Below are the code and all the weights of a small trained network. Each question names an input and a class and asks about switching units off, where a switched-off unit gives its printed mean instead of its output.

import numpy as np


def w(rows, s, z=0):
    codes = np.array(rows[::2]) - 128.0
    scale = np.full(codes.shape[1], s)
    scale[-1] = z or s
    return codes * scale


def f(y):
    return np.maximum(y, 0)


def log_softmax(a):
    a = a - a.max(-1, keepdims=True)
    return a - np.log(np.exp(a).sum(-1, keepdims=True))


def net(x, mask):
    res = np.array(x, float).reshape(1, 7) / 4 @ E
    y = f(res @ A[0][:, :-1].T + A[0][:, -1])
    res = res + np.where(mask, y, B[0][:, -1]) @ B[0][:, :-1]
    return log_softmax(res[-1] @ U[:, :-1].T + U[:, -1])


A, B = {}, {}
E = w([
[255,63,142,111,122],'x0',
[128,128,128,127,128],'x1',
[129,130,127,129,129],'x2',
[126,127,129,127,127],'x3',
[157,185,197,134,23],'x4',
[138,183,130,7,168],'x5',
[128,128,129,128,127],'x6',
],0.0097)
A[0] = w([
[84,89,93,114,242,253],'n0',
[126,95,106,164,145,160],'n1',
[94,130,103,114,190,162],'n2',
[3,117,125,249,91,234],'n3',
[183,96,120,168,77,121],'n4',
[205,20,124,197,95,132],'n5',
[194,163,202,181,9,127],'n6',
[120,225,164,133,82,162],'n7',
[189,125,139,28,143,59],'n8',
[47,233,107,31,148,135],'n9',
[145,53,114,132,176,178],'n10',
[107,72,98,126,206,245],'n11',
[231,109,140,29,148,31],'n12',
],0.012,0.0041)
B[0] = w([
[98,108,70,147,218,229],'n0',
[150,105,142,160,115,164],'n1',
[106,127,100,118,180,181],'n2',
[116,125,12,86,64,254],'n3',
[122,102,149,94,173,179],'n4',
[157,76,210,164,176,220],'n5',
[92,153,139,4,187,235],'n6',
[149,186,180,134,72,195],'n7',
[111,150,61,108,78,184],'n8',
[120,204,200,159,195,228],'n9',
[157,94,140,192,108,184],'n10',
[127,62,93,187,153,208],'n11',
[101,118,35,100,76,199],'n12',
],0.028,0.014)
U = w([
[102,98,54,168,77,147],'0',
[98,126,193,116,228,199],'1',
[112,149,120,57,17,214],'2',
[144,212,255,155,90,30],'3',
[197,56,195,199,135,2],'4',
],0.0068,0.00086)

Each question gives the input, the list of numbers given to net, and the class t.
The units are the neurons (one row each of A and B). Each row of codes is followed by its name. A weight is (code - 128) times the scale printed after its matrix; where a second scale follows, it is the last column's (A, B and U).
mask holds one flag per neuron, in row order. A switched-off neuron (its flag False) gives its mean, the last column of its row in B, instead of its output. The means were averaged over made-up inputs and are rounded, as every weight is.
A unit's drop is (log p(t) with every unit on - log p(t) with that unit switched off) / (log p(t) with every unit on - log p(t) with every unit switched off).
The circuit of an input: a set's keep is (log p(t) with only the set's units on - log p(t) with every unit switched off) / (log p(t) with every unit on - log p(t) with every unit switched off). Starting from the 12 units with the biggest drops (on a tie, the unit counted first), units are removed one at a time, each time the one whose removal leaves the highest keep (on an exact tie, the one counted first), for as long as the keep stays at least 0.8.
circuit, biggest first: the units of the circuit, biggest drop first
most important unit: the unit with the biggest drop
top k neurons: the k neurons with the biggest drops, biggest first
drop of u: that unit's drop, to one decimal
input [-8,0,7,-6,2,4,-3], class 3: circuit, biggest first	n9, n7
input [-8,-8,-1,-5,-4,-4,6], class 0: circuit, biggest first	n3
input [3,2,7,6,4,-8,-5], class 1: top 2 neurons	n6, n5
input [1,-1,-6,-1,-3,0,-3], class 4: circuit, biggest first	n3, n6
input [8,3,8,-2,7,2,-6], class 2: top 2 neurons	n12, n8
input [-1,-1,-4,4,3,6,-2], class 3: top 2 neurons	n9, n3
input [3,3,-7,5,5,-7,2], class 1: top 2 neurons	n6, n5
input [3,-7,-2,-1,0,0,5], class 4: top 2 neurons	n3, n6
input [0,3,5,-3,3,2,7], class 3: top 3 neurons	n3, n0, n12
input [-1,2,7,4,1,4,-8], class 3: top 3 neurons	n3, n6, n0
input [-3,5,-3,1,6,0,-4], class 2: top 2 neurons	n5, n6
input [0,4,1,8,1,7,2], class 3: top 3 neurons	n9, n3, n6
input [-1,6,-2,-5,1,-3,-4], class 2: top 2 neurons	n0, n11
input [5,-4,0,-6,-3,2,7], class 0: most important unit	n12
input [-8,7,4,-2,1,-1,-8], class 2: top 2 neurons	n3, n11
input [2,-1,0,-5,-6,-1,2], class 4: drop of n6	0.2
input [-7,3,1,8,0,-2,-3], class 0: drop of n3	1.8
input [4,7,0,2,7,-6,7], class 1: drop of n6	0.6
